Below is a small trained network, with its code and all its weights. Each question gives an input and a class and asks what happens when units are switched off, that is, made to give their printed mean instead of their output.

import numpy as np


def w(rows, s, z=0):
    codes = np.array(rows[::2]) - 128.0
    scale = np.full(codes.shape[1], s)
    scale[-1] = z or s
    return codes * scale


def norm(h):
    return h / np.sqrt((h * h).mean(-1, keepdims=True) + 1e-5)


def f(y):
    return y / 2 * (1 + np.tanh(0.7978845608 * (y + 0.044715 * y**3)))


def log_softmax(a):
    a = a - a.max(-1, keepdims=True)
    return a - np.log(np.exp(a).sum(-1, keepdims=True))


def net(x, mask):
    res = np.array(x, float).reshape(1, 3) / 4 @ E
    u = 0
    for l in range(3):
        y = f(norm(res) @ A[l][:, :-1].T + A[l][:, -1])
        res = res + np.where(mask[u : u + 11], y, B[l][:, -1]) @ B[l][:, :-1]
        u += 11
    return log_softmax(norm(res)[-1] @ U[:, :-1].T + U[:, -1])


A, B = {}, {}
E = w([
[59,137,207,239,68,107,127,210],'x0',
[173,102,127,198,192,159,3,225],'x1',
[82,243,168,24,140,98,88,147],'x2',
],0.0044)
A[0] = w([
[99,209,55,98,128,155,133,153,125],'0.n0',
[122,215,91,61,123,111,122,137,4],'0.n1',
[125,190,141,122,132,151,115,130,126],'0.n2',
[146,152,135,172,114,130,168,182,20],'0.n3',
[164,59,57,160,163,186,132,140,159],'0.n4',
[78,148,121,166,159,151,189,47,117],'0.n5',
[50,178,194,129,35,76,183,194,41],'0.n6',
[135,91,180,190,65,111,36,236,3],'0.n7',
[52,201,147,181,80,101,94,193,85],'0.n8',
[77,242,207,168,62,118,80,179,94],'0.n9',
[60,164,130,3,205,72,142,155,66],'0.n10',
],0.0047,0.0028)
B[0] = w([
[178,137,179,125,125,180,60,135,155],'0.n0',
[186,202,91,68,158,201,155,196,150],'0.n1',
[147,112,157,142,134,120,164,87,140],'0.n2',
[151,235,117,133,118,196,139,178,105],'0.n3',
[171,107,118,92,126,85,66,107,255],'0.n4',
[99,128,159,130,140,78,107,121,168],'0.n5',
[200,130,153,79,56,49,124,204,221],'0.n6',
[39,208,68,189,202,199,88,159,225],'0.n7',
[102,74,78,135,67,116,117,132,203],'0.n8',
[152,38,186,140,120,44,159,131,234],'0.n9',
[159,253,148,79,150,165,126,103,219],'0.n10',
],0.0053,0.0028)
A[1] = w([
[137,167,115,182,191,250,141,184,153],'1.n0',
[159,132,129,111,100,100,106,91,20],'1.n1',
[196,157,175,114,143,136,201,67,229],'1.n2',
[164,254,124,76,181,202,180,120,60],'1.n3',
[152,196,135,34,95,118,128,114,33],'1.n4',
[142,85,168,109,169,120,76,101,1],'1.n5',
[131,78,89,183,105,110,157,119,167],'1.n6',
[131,122,81,130,172,200,129,55,174],'1.n7',
[59,188,113,135,145,120,179,66,182],'1.n8',
[48,145,123,191,155,146,53,222,101],'1.n9',
[110,76,172,204,139,147,164,160,191],'1.n10',
],0.0065,0.0019)
B[1] = w([
[50,168,156,124,101,90,198,133,198],'1.n0',
[100,97,132,147,104,178,132,148,134],'1.n1',
[87,137,157,155,204,180,67,133,230],'1.n2',
[75,236,116,38,163,160,20,62,250],'1.n3',
[108,172,77,128,123,104,60,160,224],'1.n4',
[159,63,153,119,118,158,141,106,139],'1.n5',
[176,206,148,103,149,123,80,143,201],'1.n6',
[112,150,144,148,39,47,175,235,213],'1.n7',
[166,148,216,117,208,136,105,151,164],'1.n8',
[79,110,42,195,178,190,254,56,254],'1.n9',
[75,174,94,102,144,140,33,101,198],'1.n10',
],0.0054,0.004)
A[2] = w([
[119,140,146,182,174,140,71,161,198],'2.n0',
[109,96,155,164,81,148,112,136,100],'2.n1',
[132,121,172,96,170,148,209,69,137],'2.n2',
[12,97,76,174,172,248,161,145,68],'2.n3',
[168,101,131,159,144,116,128,160,3],'2.n4',
[154,100,229,75,160,140,137,142,100],'2.n5',
[227,36,51,117,141,148,101,148,29],'2.n6',
[110,146,167,115,58,98,191,254,21],'2.n7',
[141,114,180,134,153,83,117,118,75],'2.n8',
[141,131,185,147,182,125,149,108,124],'2.n9',
[139,64,103,179,109,116,174,154,245],'2.n10',
],0.0076,0.0026)
B[2] = w([
[178,100,96,143,56,100,186,111,188],'2.n0',
[158,115,77,60,135,117,101,133,135],'2.n1',
[207,165,102,172,79,154,153,247,143],'2.n2',
[65,179,32,244,241,30,213,42,253],'2.n3',
[113,130,164,24,142,125,131,92,124],'2.n4',
[181,92,59,163,155,194,181,113,146],'2.n5',
[3,32,225,149,144,195,133,91,212],'2.n6',
[41,109,214,113,96,120,204,227,174],'2.n7',
[110,99,80,97,120,166,155,168,136],'2.n8',
[191,101,104,121,138,181,148,171,132],'2.n9',
[132,175,112,76,189,156,88,113,236],'2.n10',
],0.0059,0.0053)
U = w([
[255,116,81,135,126,193,198,172,132],'0',
[135,240,134,3,202,160,13,91,200],'1',
[38,163,37,241,209,55,184,68,206],'2',
[76,4,178,92,197,200,56,35,159],'3',
[198,107,83,170,15,47,52,66,2],'4',
[44,146,211,100,35,25,194,234,123],'5',
],0.0092,0.0048)

Each question gives the input, the list of numbers given to net, and the class t.
The units are the neurons (one row each of A and B). Each row of codes is followed by its name. A weight is (code - 128) times the scale printed after its matrix; where a second scale follows, it is the last column's (A, B and U).
mask holds one flag per neuron, layer by layer. A switched-off neuron (its flag False) gives its mean, the last column of its row in B, instead of its output. The means were averaged over made-up inputs and are rounded, as every weight is.
A unit's drop is (log p(t) with every unit on - log p(t) with that unit switched off) / (log p(t) with every unit on - log p(t) with every unit switched off).
The circuit of an input: a set's keep is (log p(t) with only the set's units on - log p(t) with every unit switched off) / (log p(t) with every unit on - log p(t) with every unit switched off). Starting from the 12 units with the biggest drops (on a tie, the unit counted first), units are removed one at a time, each time the one whose removal leaves the highest keep (on an exact tie, the one counted first), for as long as the keep stays at least 0.8.
circuit, biggest first: the units of the circuit, biggest drop first
top k neurons: the k neurons with the biggest drops, biggest first
top k neurons in layer l: the k neurons of layer l with the biggest drops, biggest first
drop of u: that unit's drop, to one decimal
input [4,-5,-5], class 5: circuit, biggest first => [1.n9; 2.n3]
input [2,-2,6], class 5: circuit, biggest first => [0.n6; 2.n7]
input [5,6,8], class 2: circuit, biggest first => [1.n9]
input [1,-6,1], class 1: circuit, biggest first => [2.n3; 1.n8]
input [2,-8,2], class 5: circuit, biggest first => [0.n6; 2.n3]
input [-7,-8,-5], class 0: circuit, biggest first => [2.n2; 2.n3]
input [-5,-4,-2], class 0: top 2 neurons => [1.n8; 1.n10]
input [3,-5,-5], class 4: top 2 neurons => [1.n7; 1.n10]
input [-1,-3,-4], class 0: top 3 neurons => [0.n8; 0.n6; 1.n4]
input [4,3,7], class 5: top 4 neurons => [0.n6; 0.n9; 2.n7; 1.n2]
input [-2,4,-6], class 3: top 2 neurons => [0.n4; 2.n6]
input [1,1,5], class 5: top 4 neurons => [0.n9; 0.n8; 0.n6; 2.n10]
input [-6,2,0], class 3: top 3 neurons => [0.n7; 0.n4; 2.n6]
input [3,3,7], class 5: top 2 neurons in layer 0 => [0.n9; 0.n6]
input [-7,7,2], class 3: top 2 neurons => [0.n7; 2.n6]
input [-4,-5,-5], class 0: top neuron => [2.n2]
input [1,1,-8], class 3: top 3 neurons in layer 0 => [0.n4; 0.n10; 0.n7]
input [3,4,7], class 2: top 2 neurons => [1.n9; 0.n7]
input [3,1,7], class 5: drop of 0.n9 => 0.4
input [2,-5,0], class 5: drop of 0.n6 => 1.0
input [-6,-4,-8], class 3: drop of 2.n6 => 0.2
input [0,-6,-1], class 0: top neuron => [1.n8]
